Here is a tiny trained network, its code and every weight. The questions are about switching its units off for an input and a target symbol, where a switched-off unit gives its printed mean instead of its output.

import numpy as np


def w(rows, s, z=0):
    codes = np.array(rows[::2]) - 128.0
    scale = np.full(codes.shape[1], s)
    scale[-1] = z or s
    return codes * scale


def f(y):
    return y / 2 * (1 + np.tanh(0.7978845608 * (y + 0.044715 * y**3)))


def softmax(a):
    e = np.exp(a - a.max(-1, keepdims=True))
    return e / e.sum(-1, keepdims=True)


def log_softmax(a):
    a = a - a.max(-1, keepdims=True)
    return a - np.log(np.exp(a).sum(-1, keepdims=True))


def net(x, mask):
    ids = ['αγεζηλπστφψω'.index(c) for c in x.split()]
    T = len(ids)
    res = E[ids] + P[:T]
    q, k, v = (res @ M[0].T for M in (Q, K, V))
    z = softmax(np.where(np.tri(T) > 0, q @ k.T / 4**0.5, -1e9)) @ v
    res = res + np.where(mask[0], z, O[0][:, -1]) @ O[0][:, :-1]
    y = f(res @ A[0][:, :-1].T + A[0][:, -1])
    res = res + np.where(mask[1:9], y, B[0][:, -1]) @ B[0][:, :-1]
    return log_softmax(res[-1] @ U[:, :-1].T + U[:, -1])


Q, K, V, O, A, B = {}, {}, {}, {}, {}, {}
E = w([
[156,156,118,92,107,40],'α',
[224,136,110,102,118,154],'γ',
[96,148,105,165,192,168],'ε',
[98,28,45,162,48,171],'ζ',
[90,125,140,152,150,32],'η',
[164,94,80,72,141,75],'λ',
[100,100,79,88,206,114],'π',
[176,159,141,189,122,76],'σ',
[232,127,102,111,93,81],'τ',
[182,152,90,133,141,138],'φ',
[158,100,76,81,141,74],'ψ',
[254,136,106,138,117,150],'ω',
],0.022)
P = w([
[9,207,51,44,81,79],'0',
[97,205,103,81,85,155],'1',
[136,196,120,109,109,170],'2',
[149,180,121,121,125,160],'3',
[159,167,124,126,136,154],'4',
[167,159,124,137,141,145],'5',
[171,145,123,136,149,141],'6',
[176,140,125,142,156,136],'7',
[178,135,126,142,158,135],'8',
[182,127,128,140,164,132],'9',
[192,119,128,139,165,130],'10',
[191,119,133,141,175,131],'11',
[204,111,132,140,170,130],'12',
],0.011)
Q[0] = w([
[173,220,45,125,164,141],'H0',
[8,140,128,122,105,94],'H0',
[145,227,187,123,118,89],'H0',
[131,125,29,35,104,119],'H0',
],0.012)
K[0] = w([
[29,90,59,131,4,200],'H0',
[81,172,209,56,168,62],'H0',
[141,163,97,133,63,61],'H0',
[139,25,74,2,117,127],'H0',
],0.0099)
V[0] = w([
[220,200,115,90,102,50],'H0',
[162,252,69,106,161,136],'H0',
[163,121,190,132,3,55],'H0',
[172,60,99,105,88,182],'H0',
],0.0057)
O[0] = w([
[126,144,75,149,169,48,128],'H0',
[111,89,52,143,127,182,193],'H0',
[85,64,159,128,173,56,91],'H0',
[2,126,135,162,79,145,252],'H0',
],0.0098,0.004)
A[0] = w([
[2,112,129,90,124,119,97],'N0',
[130,136,78,134,252,209,199],'N1',
[134,89,34,95,183,54,2],'N2',
[47,187,145,196,132,107,193],'N3',
[130,64,90,79,115,141,137],'N4',
[7,118,79,136,222,110,169],'N5',
[196,130,112,171,106,17,228],'N6',
[65,103,51,160,120,235,114],'N7',
],0.0086,0.0058)
B[0] = w([
[72,40,205,130,128,150,146],'N0',
[194,115,131,106,154,44,252],'N1',
[107,119,207,214,129,125,192],'N2',
[195,170,152,45,52,64,179],'N3',
[149,151,91,155,95,107,153],'N4',
[223,161,81,69,58,255,193],'N5',
[210,101,126,84,138,156,255],'N6',
[122,63,206,161,90,89,239],'N7',
],0.0088,0.0099)
U = w([
[192,177,1,67,72,121,207],'α',
[185,17,242,196,201,75,163],'γ',
[103,74,117,100,157,83,113],'ε',
[138,149,141,194,150,194,111],'ζ',
[160,120,197,142,107,129,8],'η',
[107,108,135,99,113,7,56],'λ',
[141,46,132,79,165,176,2],'π',
[140,92,141,174,64,105,16],'σ',
[145,193,168,206,87,56,28],'τ',
[110,179,144,208,133,120,187],'φ',
[165,170,164,244,144,224,55],'ψ',
[90,71,125,99,167,83,165],'ω',
],0.0072,0.0057)

Each question gives the input, a string of symbols that net reads in full, and the target symbol t.
The units are the heads (4 rows each of Q, K, V and O) and the neurons (one row each of A and B). Each row of codes is followed by its name. A weight is (code - 128) times the scale printed after its matrix; where a second scale follows, it is the last column's (O, A, B and U).
mask holds one flag per unit, heads first, then neurons. A switched-off unit (its flag False) gives its mean, the last column of its rows in O or B, instead of its output. The means were averaged over made-up inputs and are rounded, as every weight is.
A unit's drop is (log p(t) with every unit on - log p(t) with that unit switched off) / (log p(t) with every unit on - log p(t) with every unit switched off).
The circuit of an input: a set's keep is (log p(t) with only the set's units on - log p(t) with every unit switched off) / (log p(t) with every unit on - log p(t) with every unit switched off). Starting from all 9 units, units are removed one at a time, each time the one whose removal leaves the highest keep (on an exact tie, the one counted first), for as long as the keep stays at least 0.8.
units of the circuit, in order: the units of the circuit, biggest drop first
unit that matters most: the unit with the biggest drop
k most important neurons: the k neurons with the biggest drops, biggest first
drop of u: that unit's drop, to one decimal
input ε ζ ε τ φ ψ ε π, target π: unit that matters most	N0
input ψ ψ τ ψ τ τ σ σ η, target α: units of the circuit, in order	[N5, N7]
input γ ε τ ε η π τ ε ε σ, target α: 2 most important neurons	[N7, N2]
input ε ε τ η, target α: units of the circuit, in order	[N7, N5]
input ψ ω τ η ε η φ τ γ σ, target α: 2 most important neurons	[N7, N6]
input α α α ε π, target α: 2 most important neurons	[N5, N0]
input ε ε τ ω ε ζ ζ λ ε ζ σ, target τ: 2 most important neurons	[N3, N5]
input γ η ψ ε, target α: 2 most important neurons	[N5, N2]
input τ α π φ ε ε λ τ, target γ: 2 most important neurons	[N2, N5]
input ζ σ ζ, target γ: 3 most important neurons	[N7, N0, N5]
input α σ ε τ ε τ η τ, target γ: 3 most important neurons	[N2, N5, N6]
input φ ω ε ζ, target σ: units of the circuit, in order	[N7, N4, H0]
input ε ζ ε ε ε, target η: 2 most important neurons	[N3, N5]
input γ ζ ε, target η: most important neuron	[N3]
input ε ζ τ φ σ λ ε φ τ π, target π: 2 most important neurons	[N0, N5]
input α ε ε τ ε α, target γ: 2 most important neurons	[N2, N6]
input ε α ψ σ γ ζ, target σ: 3 most important neurons	[N7, N4, N5]
input ε τ ε ε ε, target γ: drop of H0	2.0
input α π ε, target α: drop of N0	0.2
input ε σ ε ε γ λ ε, target γ: drop of H0	2.4
